Below is a small trained network, with its code and all its weights. Each question gives an input and a target symbol and asks what happens when units are switched off, that is, made to give their printed mean instead of their output.

import numpy as np


def w(rows, s, z=0):
    codes = np.array(rows[::2]) - 128.0
    scale = np.full(codes.shape[1], s)
    scale[-1] = z or s
    return codes * scale


def f(y):
    return np.maximum(y, 0)


def softmax(a):
    e = np.exp(a - a.max(-1, keepdims=True))
    return e / e.sum(-1, keepdims=True)


def log_softmax(a):
    a = a - a.max(-1, keepdims=True)
    return a - np.log(np.exp(a).sum(-1, keepdims=True))


def net(x, mask):
    ids = ['βγδεζηθμξπστφω'.index(c) for c in x.split()]
    T = len(ids)
    res = E[ids] + P[:T]
    u = 0
    for l in range(2):
        q, k, v = (res @ M[l].T for M in (Q, K, V))
        z = softmax(np.where(np.tri(T) > 0, q @ k.T / 4**0.5, -1e9)) @ v
        res = res + np.where(mask[u], z, O[l][:, -1]) @ O[l][:, :-1]
        u += 1
        y = f(res @ A[l][:, :-1].T + A[l][:, -1])
        res = res + np.where(mask[u : u + 12], y, B[l][:, -1]) @ B[l][:, :-1]
        u += 12
    return log_softmax(res[-1] @ U[:, :-1].T + U[:, -1])


Q, K, V, O, A, B = {}, {}, {}, {}, {}, {}
E = w([
[114,114,102],'β',
[120,83,213],'γ',
[97,78,116],'δ',
[96,88,98],'ε',
[66,31,100],'ζ',
[177,233,116],'η',
[112,119,70],'θ',
[83,59,139],'μ',
[54,22,92],'ξ',
[94,83,101],'π',
[115,121,89],'σ',
[102,92,104],'τ',
[190,4,201],'φ',
[116,123,103],'ω',
],0.012)
P = w([
[167,116,77],'0',
[184,127,194],'1',
[152,62,116],'2',
[120,196,140],'3',
[150,117,127],'4',
[105,127,156],'5',
[149,154,79],'6',
[97,100,236],'7',
[149,133,12],'8',
[52,211,126],'9',
[188,6,94],'10',
[106,123,53],'11',
],0.017)
Q[0] = w([
[119,8,54],'L0H0',
[236,72,157],'L0H0',
[2,196,136],'L0H0',
[21,49,97],'L0H0',
],0.0073)
K[0] = w([
[165,215,23],'L0H0',
[228,88,2],'L0H0',
[124,250,211],'L0H0',
[31,105,203],'L0H0',
],0.0073)
V[0] = w([
[91,130,169],'L0H0',
[66,68,126],'L0H0',
[56,89,14],'L0H0',
[254,69,90],'L0H0',
],0.0091)
O[0] = w([
[247,99,184,108],'L0H0',
[160,170,139,175],'L0H0',
[91,169,206,152],'L0H0',
[166,142,155,252],'L0H0',
],0.013,0.0032)
A[0] = w([
[32,130,55,151],'L0N0',
[73,227,12,116],'L0N1',
[53,167,175,2],'L0N2',
[21,146,47,107],'L0N3',
[228,90,104,23],'L0N4',
[217,169,176,28],'L0N5',
[74,105,195,129],'L0N6',
[224,60,254,184],'L0N7',
[249,2,116,212],'L0N8',
[140,220,206,119],'L0N9',
[227,136,107,11],'L0N10',
[140,68,181,190],'L0N11',
],0.0065,0.0038)
B[0] = w([
[169,71,191,174],'L0N0',
[166,202,216,184],'L0N1',
[114,96,81,135],'L0N2',
[150,113,178,165],'L0N3',
[90,153,131,140],'L0N4',
[118,197,55,149],'L0N5',
[132,144,79,177],'L0N6',
[113,121,83,255],'L0N7',
[105,179,42,228],'L0N8',
[26,88,53,176],'L0N9',
[74,158,96,140],'L0N10',
[128,150,3,204],'L0N11',
],0.0064,0.0063)
Q[1] = w([
[237,111,240],'L1H0',
[3,175,25],'L1H0',
[92,157,133],'L1H0',
[132,109,45],'L1H0',
],0.0049)
K[1] = w([
[84,205,91],'L1H0',
[151,146,206],'L1H0',
[98,124,146],'L1H0',
[251,113,99],'L1H0',
],0.014)
V[1] = w([
[154,196,160],'L1H0',
[157,169,203],'L1H0',
[55,5,113],'L1H0',
[110,189,56],'L1H0',
],0.012)
O[1] = w([
[160,36,120,116],'L1H0',
[168,106,138,48],'L1H0',
[101,233,1,102],'L1H0',
[87,40,92,254],'L1H0',
],0.0078,0.0064)
A[1] = w([
[37,94,163,167],'L1N0',
[116,200,126,187],'L1N1',
[120,89,129,76],'L1N2',
[136,81,124,231],'L1N3',
[92,195,177,155],'L1N4',
[59,113,250,175],'L1N5',
[54,225,104,47],'L1N6',
[125,65,130,233],'L1N7',
[150,120,105,46],'L1N8',
[191,87,108,3],'L1N9',
[146,69,77,225],'L1N10',
[153,71,72,227],'L1N11',
],0.013,0.0033)
B[1] = w([
[151,131,194,210],'L1N0',
[129,19,123,163],'L1N1',
[127,140,171,155],'L1N2',
[141,202,107,200],'L1N3',
[62,70,112,149],'L1N4',
[75,203,60,155],'L1N5',
[122,98,112,186],'L1N6',
[130,194,160,215],'L1N7',
[2,214,139,135],'L1N8',
[52,39,85,141],'L1N9',
[197,143,128,254],'L1N10',
[214,140,147,254],'L1N11',
],0.006,0.0087)
U = w([
[202,145,6,157],'β',
[123,122,94,73],'γ',
[87,62,78,160],'δ',
[139,65,72,73],'ε',
[109,146,114,145],'ζ',
[117,139,108,89],'η',
[118,146,108,125],'θ',
[130,206,131,123],'μ',
[148,114,94,2],'ξ',
[106,207,149,160],'π',
[67,53,75,177],'σ',
[141,184,128,111],'τ',
[130,175,129,106],'φ',
[223,96,193,187],'ω',
],0.012,0.0083)

Each question gives the input, a string of symbols that net reads in full, and the target symbol t.
The units are the heads (4 rows each of Q, K, V and O) and the neurons (one row each of A and B). Each row of codes is followed by its name. A weight is (code - 128) times the scale printed after its matrix; where a second scale follows, it is the last column's (O, A, B and U).
mask holds one flag per unit, layer by layer, with each layer's heads first. A switched-off unit (its flag False) gives its mean, the last column of its rows in O or B, instead of its output. The means were averaged over made-up inputs and are rounded, as every weight is.
A unit's drop is (log p(t) with every unit on - log p(t) with that unit switched off) / (log p(t) with every unit on - log p(t) with every unit switched off).
The circuit of an input: a set's keep is (log p(t) with only the set's units on - log p(t) with every unit switched off) / (log p(t) with every unit on - log p(t) with every unit switched off). Starting from the 12 units with the biggest drops (on a tie, the unit counted first), units are removed one at a time, each time the one whose removal leaves the highest keep (on an exact tie, the one counted first), for as long as the keep stays at least 0.8.
circuit, biggest first: the units of the circuit, biggest drop first
unit that matters most: the unit with the biggest drop
top k neurons: the k neurons with the biggest drops, biggest first
k most important neurons of layer l: the k neurons of layer l with the biggest drops, biggest first
drop of u: that unit's drop, to one decimal
input ξ ξ γ ξ θ ω, target σ: 2 most important neurons of layer 0 => (L0N9 L0N1)
input σ ξ π η, target σ: 2 most important neurons of layer 1 => (L1N1 L1N4)
input γ η β η γ η ξ γ γ γ γ, target β: unit that matters most => L0N11
input γ θ γ π η η η ξ, target ω: 3 most important neurons of layer 1 => (L1N0 L1N11 L1N10)
input φ ζ σ φ ξ γ η γ η, target ω: top 2 neurons => (L0N1 L0N8)
input γ σ θ θ η ξ δ ξ η δ, target σ: circuit, biggest first => (L1N4 L1N1)
input ω γ γ γ ξ, target β: 2 most important neurons of layer 0 => (L0N1 L0N8)
input ζ η η η ξ μ, target ω: top 2 neurons => (L0N8 L0N1)
input μ η γ π, target ω: circuit, biggest first => (L1H0 L0N8)
input ξ ε γ, target σ: top 2 neurons => (L0N9 L0N1)
input γ η γ ω, target ω: top 2 neurons => (L0N8 L0N11)
input σ η ζ π ξ η η π ε, target ω: 2 most important neurons of layer 0 => (L0N1 L0N0)
input η γ β, target ω: 3 most important neurons of layer 0 => (L0N1 L0N8 L0N11)
input μ γ γ τ, target β: circuit, biggest first => (L0H0)
input γ θ ξ, target β: 2 most important neurons of layer 0 => (L0N1 L0N11)
input γ θ ζ ω η ω ζ, target ω: drop of L0N0 => 0.1
input η γ φ μ, target β: drop of L0H0 => 1.9
input γ π γ ξ μ γ γ γ ω δ, target β: drop of L0H0 => 2.0
input ξ ξ ξ θ, target σ: drop of L1N1 => 0.2
input ξ γ θ η η η γ, target ω: circuit, biggest first => (L1H0)
input μ γ η η ζ τ, target ω: 2 most important neurons of layer 1 => (L1N11 L1N0)
input ξ ξ γ ζ, target σ: 2 most important neurons of layer 0 => (L0N9 L0N1)
